Below is a small trained network, with its code and all its weights. Each question gives an input and a target symbol and asks what happens when units are switched off, that is, made to give their printed mean instead of their output.

import numpy as np


def w(rows, s, z=0):
    codes = np.array(rows[::2]) - 128.0
    scale = np.full(codes.shape[1], s)
    scale[-1] = z or s
    return codes * scale


def norm(h):
    return h / np.sqrt((h * h).mean(-1, keepdims=True) + 1e-5)


def f(y):
    return np.maximum(y, 0)


def softmax(a):
    e = np.exp(a - a.max(-1, keepdims=True))
    return e / e.sum(-1, keepdims=True)


def log_softmax(a):
    a = a - a.max(-1, keepdims=True)
    return a - np.log(np.exp(a).sum(-1, keepdims=True))


def net(x, mask):
    ids = ['αβγηλμτψ'.index(c) for c in x.split()]
    T = len(ids)
    res = E[ids] + P[:T]
    r = norm(res)
    for j in range(3):
        rows = slice(4 * j, 4 * j + 4)
        q, k, v = (r @ M[0][rows].T for M in (Q, K, V))
        z = softmax(np.where(np.tri(T) > 0, q @ k.T / 4**0.5, -1e9)) @ v
        o = O[0][rows]
        res = res + np.where(mask[j], z, o[:, -1]) @ o[:, :-1]
    y = f(norm(res) @ A[0][:, :-1].T + A[0][:, -1])
    res = res + np.where(mask[3:19], y, B[0][:, -1]) @ B[0][:, :-1]
    return log_softmax(norm(res)[-1] @ U[:, :-1].T + U[:, -1])


Q, K, V, O, A, B = {}, {}, {}, {}, {}, {}
E = w([
[197,90,97],'α',
[148,113,77],'β',
[197,156,57],'γ',
[138,183,71],'η',
[22,115,169],'λ',
[59,166,161],'μ',
[118,167,139],'τ',
[2,131,63],'ψ',
],0.021)
P = w([
[116,174,253],'0',
[118,112,63],'1',
[118,111,65],'2',
[121,108,67],'3',
[116,104,70],'4',
[122,105,69],'5',
[120,102,74],'6',
[119,102,75],'7',
[123,101,77],'8',
[125,103,75],'9',
[120,101,77],'10',
],0.0067)
Q[0] = w([
[105,77,116],'H1',
[148,101,147],'H1',
[166,100,171],'H1',
[163,195,151],'H1',
[161,109,143],'H2',
[127,92,125],'H2',
[154,138,144],'H2',
[175,95,148],'H2',
[136,178,90],'H3',
[186,86,3],'H3',
[152,83,222],'H3',
[106,98,149],'H3',
],0.032)
K[0] = w([
[161,122,171],'H1',
[129,85,124],'H1',
[126,70,101],'H1',
[86,131,65],'H1',
[122,117,93],'H2',
[136,96,117],'H2',
[109,144,95],'H2',
[121,107,76],'H2',
[154,162,156],'H3',
[251,102,99],'H3',
[82,59,124],'H3',
[104,120,105],'H3',
],0.032)
V[0] = w([
[212,141,251],'H1',
[118,141,60],'H1',
[233,172,218],'H1',
[152,115,229],'H1',
[155,216,224],'H2',
[169,162,171],'H2',
[76,41,26],'H2',
[114,188,184],'H2',
[201,215,237],'H3',
[71,75,74],'H3',
[139,77,3],'H3',
[147,130,112],'H3',
],0.0046)
O[0] = w([
[105,35,130,18],'H1',
[171,168,96,202],'H1',
[141,28,88,78],'H1',
[67,61,169,22],'H1',
[175,170,225,123],'H2',
[168,129,138,114],'H2',
[69,106,72,145],'H2',
[134,172,221,140],'H2',
[220,150,2,155],'H3',
[85,107,227,82],'H3',
[17,139,144,251],'H3',
[113,137,99,172],'H3',
],0.0052,0.0022)
A[0] = w([
[123,131,215,95],'N1',
[94,138,207,104],'N2',
[98,120,90,105],'N3',
[140,77,94,73],'N4',
[205,108,114,110],'N5',
[200,6,171,140],'N6',
[97,95,121,110],'N7',
[193,123,134,164],'N8',
[135,138,108,141],'N9',
[125,197,170,129],'N10',
[150,180,140,147],'N11',
[118,96,168,85],'N12',
[225,137,164,97],'N13',
[123,75,114,3],'N14',
[126,32,130,128],'N15',
[119,103,159,106],'N16',
],0.018,0.0051)
B[0] = w([
[155,133,152,183],'N1',
[180,136,110,211],'N2',
[87,169,134,224],'N3',
[112,146,194,179],'N4',
[199,173,67,253],'N5',
[4,12,112,150],'N6',
[144,175,100,173],'N7',
[133,115,54,229],'N8',
[97,139,165,225],'N9',
[92,118,134,218],'N10',
[183,87,140,241],'N11',
[67,137,111,140],'N12',
[42,139,189,180],'N13',
[144,162,196,138],'N14',
[216,82,129,166],'N15',
[90,130,117,140],'N16',
],0.026,0.0049)
U = w([
[133,28,89,202],'α',
[146,195,147,44],'β',
[230,147,29,155],'γ',
[148,160,154,99],'η',
[151,187,176,52],'λ',
[250,137,224,158],'μ',
[118,85,177,252],'τ',
[20,182,100,124],'ψ',
],0.013,0.0045)

Each question gives the input, a string of symbols that net reads in full, and the target symbol t.
The units are the heads (4 rows each of Q, K, V and O) and the neurons (one row each of A and B). Each row of codes is followed by its name. A weight is (code - 128) times the scale printed after its matrix; where a second scale follows, it is the last column's (O, A, B and U).
mask holds one flag per unit, heads first, then neurons. A switched-off unit (its flag False) gives its mean, the last column of its rows in O or B, instead of its output. The means were averaged over made-up inputs and are rounded, as every weight is.
A unit's drop is (log p(t) with every unit on - log p(t) with that unit switched off) / (log p(t) with every unit on - log p(t) with every unit switched off).
The circuit of an input: a set's keep is (log p(t) with only the set's units on - log p(t) with every unit switched off) / (log p(t) with every unit on - log p(t) with every unit switched off). Starting from the 12 units with the biggest drops (on a tie, the unit counted first), units are removed one at a time, each time the one whose removal leaves the highest keep (on an exact tie, the one counted first), for as long as the keep stays at least 0.8.
units of the circuit, in order: the units of the circuit, biggest drop first
most important unit: the unit with the biggest drop
top k neurons: the k neurons with the biggest drops, biggest first
which heads matter: for each layer, one digit per head in row order, 1 if its drop is at least 0.15 and else 0, layers parted by /
drop of u: that unit's drop, to one decimal
input α γ ψ γ γ ψ μ γ β, target α: which heads matter -> 100
input τ μ μ, target μ: most important unit -> H2
input α η α μ λ, target α: units of the circuit, in order -> H1, N15
input γ ψ μ γ τ γ ψ γ ψ λ, target γ: which heads matter -> 100
input μ ψ μ γ τ β γ η, target μ: which heads matter -> 011
input ψ γ β η, target ψ: units of the circuit, in order -> N5, H3
input τ γ η ψ γ γ ψ γ γ γ τ, target ψ: units of the circuit, in order -> N13, H2, H3
input μ γ γ α λ γ ψ γ η, target μ: units of the circuit, in order -> N11, H2, H3, N5
input γ η β ψ τ, target τ: units of the circuit, in order -> N11, N10, N5
input β λ α α γ λ τ, target τ: which heads matter -> 011
input ψ μ γ ψ β η, target ψ: which heads matter -> 001
input ψ γ γ γ β, target ψ: which heads matter -> 001
input γ μ τ α, target α: which heads matter -> 000
input τ γ γ γ γ ψ γ η, target τ: most important unit -> H3
input μ β μ γ λ, target μ: top 4 neurons -> N1, N2, N15, N8
input μ ψ τ γ λ, target μ: top 3 neurons -> N1, N2, N15
input γ η β λ, target γ: drop of N15 -> 0.7
input τ ψ γ α ψ η γ γ γ γ η, target τ: drop of H3 -> 0.8
input μ ψ γ ψ β γ τ λ γ γ β, target μ: drop of N4 -> 0.3
input τ ψ γ β γ γ β, target τ: drop of N11 -> 0.1
